Small tables with named rows and columns. After each table, cells are looked up by row and column.

rud:
,gevi,tob,kobu,todaru
bobanad,-81,41,4,-35
sep,-83,51,8,-47
pilinul,-79,21,-8,-6
sol,-80,33,-1,-23
sar,-83,50,7,-45
bokoma,-81,37,1,-29
neba,-77,4,-18,20
kup,-77,7,-16,16
kogobe,-79,24,-6,-10

pilinul, todaru => -6
bokoma, todaru => -29
sol, kobu => -1
sep, tob => 51
sar, todaru => -45
neba, tob => 4
kup, kobu => -16
pilinul, gevi => -79
bobanad, gevi => -81
sol, todaru => -23

Table niv
,burotaz,viga,nore,zum,fov,tar,kis
nidetot,154,140,128,127,133,130,125
nezo,147,145,61,133,129,98,176
kugun,126,147,124,122,132,112,79
vum,131,124,136,127,128,145,148
naz,147,113,112,127,116,104,117
nibazul,123,142,100,136,123,82,151
lem,157,122,89,124,116,91,131
mokulig,120,149,154,124,117,82,200
neduv,147,114,120,134,133,154,110
mimel,132,146,130,124,127,138,133

What is the fov of kugun in niv?
132
What is the fov of vum in niv?
128
What is the viga of neduv in niv?
114
What is the viga of vum in niv?
124
What is the tar of vum in niv?
145
What is the viga of nezo in niv?
145
Row with the largest viga: mokulig

gerisut:
        kuz  dut  furigip  fomub  kenof  domir  sonira  kis  vuri
dena    119  178      148    125    131    100      90   68    85
maz     180  114      111    153     82    158     178  125   144
rasiki  214  124      106    130     97    102     127  145   136
dop     169  160      163    138    111    123      98   63   119
les     124  178      143    133    121    102      91   71    88
nomul   215  135      140    126    116     86     103  143   157
dep     122  130      139    113    179     92      85  184   141
vabav   202  132      134    114    131     75      97  154   160
zisol    87  161      182    119    162    137      91   86   118
vosu    211  129      139    115    125     87      99  150   149
kinuvo  133  159      101    134    128     93     103  100    62

What is the sonira of maz in gerisut? 178
What is the kis of vosu in gerisut? 150
What is the furigip of maz in gerisut? 111
What is the vuri of rasiki in gerisut? 136
What is the dut of nomul in gerisut? 135
What is the fomub of kinuvo in gerisut? 134
What is the fomub of maz in gerisut? 153
What is the domir of maz in gerisut? 158
What is the kuz of vosu in gerisut? 211
What is the dut of les in gerisut? 178
What is the vuri of maz in gerisut? 144
What is the kenof of dena in gerisut? 131
What is the domir of dop in gerisut? 123
What is the vuri of dep in gerisut? 141
Row with the largest vuri: vabav

mipupi:
,gupuse,resi,kebuf,gazop,badado,kot
ter,25,161,52,145,239,115
kedopar,151,58,49,91,119,191
bubi,122,100,49,114,153,111
vufakug,68,156,204,142,119,203
limu,103,101,44,116,171,196
tas,32,165,62,149,222,133
tet,152,104,188,109,59,161
rugakip,113,122,197,121,75,219
fedole,108,105,48,114,162,149

fedole, gazop -> 114
rugakip, gazop -> 121
tet, badado -> 59
vufakug, kebuf -> 204
limu, kebuf -> 44
ter, kebuf -> 52
ter, kot -> 115
ter, resi -> 161
limu, kot -> 196
ter, badado -> 239

lon.tsv
	gufig	tota	zov	rubo
zeti	0.2	0.2	-0.3	0.1
pazami	0.3	0.0	-0.2	0.1
bebo	0.8	0.5	-0.7	0.0
neto	-0.4	-0.1	0.2	-0.1
mer	0.1	0.0	0.0	0.0
mal	1.0	0.6	-0.9	0.0
biz	-0.3	-0.3	0.3	0.0
zeg	0.5	0.3	-0.4	0.0
lila	0.4	0.3	-0.6	0.1
dosofos	-0.8	-0.7	0.9	0.0

What is the zov of lila in lon?
-0.6
What is the tota of lila in lon?
0.3
What is the rubo of lila in lon?
0.1
What is the gufig of mer in lon?
0.1
What is the rubo of mer in lon?
0.0
What is the zov of mer in lon?
0.0
What is the rubo of pazami in lon?
0.1
What is the zov of zeg in lon?
-0.4
What is the rubo of zeti in lon?
0.1
What is the tota of mer in lon?
0.0
What is the zov of bebo in lon?
-0.7
What is the zov of dosofos in lon?
0.9

Table ropivok
,vum,rup,pive,kulamo
nadepep,19,23,30,21
zusimo,209,169,144,187
nebe,103,90,79,97
lin,140,125,102,131
finodu,180,159,124,169
rava,15,22,23,14
firemo,101,97,76,100
mogole,48,47,52,48
zadi,78,69,62,77
zul,34,38,34,38
lagov,49,49,51,47
vom,54,54,47,54

zul, kulamo: 38
zusimo, pive: 144
vom, kulamo: 54
lagov, vum: 49
nebe, kulamo: 97
zadi, pive: 62
finodu, pive: 124
rava, pive: 23
lagov, kulamo: 47
zusimo, kulamo: 187
mogole, kulamo: 48
zul, rup: 38

nup:
,sos,zuv,vuzigum,vami,veg,raba,sefepes,vuvo,gesavu,des
riz,5.9,6.1,5.5,4.7,3.5,5.0,6.1,6.0,5.8,6.6
zop,6.1,6.2,5.7,4.7,4.2,5.8,6.2,6.7,6.0,7.6
fud,6.1,6.1,6.6,6.5,5.8,5.8,6.0,6.0,6.1,5.9
senu,6.1,6.2,5.9,5.1,4.6,5.7,6.1,6.6,6.0,7.3
nes,6.1,6.2,6.5,6.3,5.7,5.9,6.1,6.2,6.1,6.2
ruki,6.1,6.2,6.6,6.3,6.0,6.0,6.0,6.2,6.2,6.2
gemovo,6.1,6.2,6.3,6.1,5.5,5.7,6.0,6.1,6.1,6.1
fomefi,6.2,6.1,8.2,9.3,8.9,6.4,5.9,5.5,6.5,3.9
bobuke,6.4,6.5,6.6,5.9,7.0,7.2,6.2,7.4,6.5,7.9
nul,6.3,6.4,5.8,4.7,5.2,6.5,6.2,7.3,6.2,8.3
sib,5.9,6.0,6.1,5.9,4.2,5.0,6.0,5.6,5.8,5.5
pem,5.7,5.7,7.3,8.5,5.6,4.2,5.7,4.0,5.8,2.4

pem, veg -> 5.6
gemovo, vami -> 6.1
bobuke, gesavu -> 6.5
riz, vami -> 4.7
fomefi, vuzigum -> 8.2
sib, vuzigum -> 6.1
nul, vuvo -> 7.3
bobuke, veg -> 7.0
fomefi, gesavu -> 6.5
ruki, des -> 6.2
sib, des -> 5.5
gemovo, zuv -> 6.2
nul, vuzigum -> 5.8
fud, raba -> 5.8
fud, gesavu -> 6.1
sib, gesavu -> 5.8

zafelu
|  | lomi | zubu | tor | denenev | sev | modut | zum | zogolem | dip | kolidel |
|---|---|---|---|---|---|---|---|---|---|---|
| peziv | 117 | 96 | 97 | 136 | 144 | 119 | 91 | 90 | 91 | 102 |
| tur | 130 | 96 | 99 | 139 | 154 | 132 | 88 | 89 | 80 | 104 |
| tetib | 68 | 77 | 82 | 129 | 172 | 50 | 9 | 81 | 4 | 82 |
| ziza | 127 | 94 | 95 | 148 | 174 | 136 | 79 | 87 | 68 | 103 |
| ber | 169 | 110 | 109 | 150 | 146 | 188 | 145 | 95 | 135 | 119 |
| fivasik | 131 | 96 | 96 | 149 | 168 | 142 | 94 | 89 | 84 | 104 |
| kop | 68 | 79 | 84 | 126 | 162 | 50 | 16 | 82 | 16 | 83 |
| vuki | 153 | 94 | 94 | 171 | 217 | 173 | 84 | 84 | 51 | 107 |
| gapud | 101 | 94 | 95 | 126 | 128 | 92 | 85 | 91 | 89 | 97 |
| vevato | 85 | 98 | 103 | 95 | 64 | 58 | 96 | 97 | 122 | 97 |

What is the tor of ziza in zafelu? 95
What is the dip of gapud in zafelu? 89
What is the tor of tetib in zafelu? 82
What is the lomi of tur in zafelu? 130
What is the kolidel of ziza in zafelu? 103
What is the denenev of fivasik in zafelu? 149
What is the modut of gapud in zafelu? 92
What is the denenev of tur in zafelu? 139
What is the lomi of peziv in zafelu? 117
What is the lomi of ziza in zafelu? 127

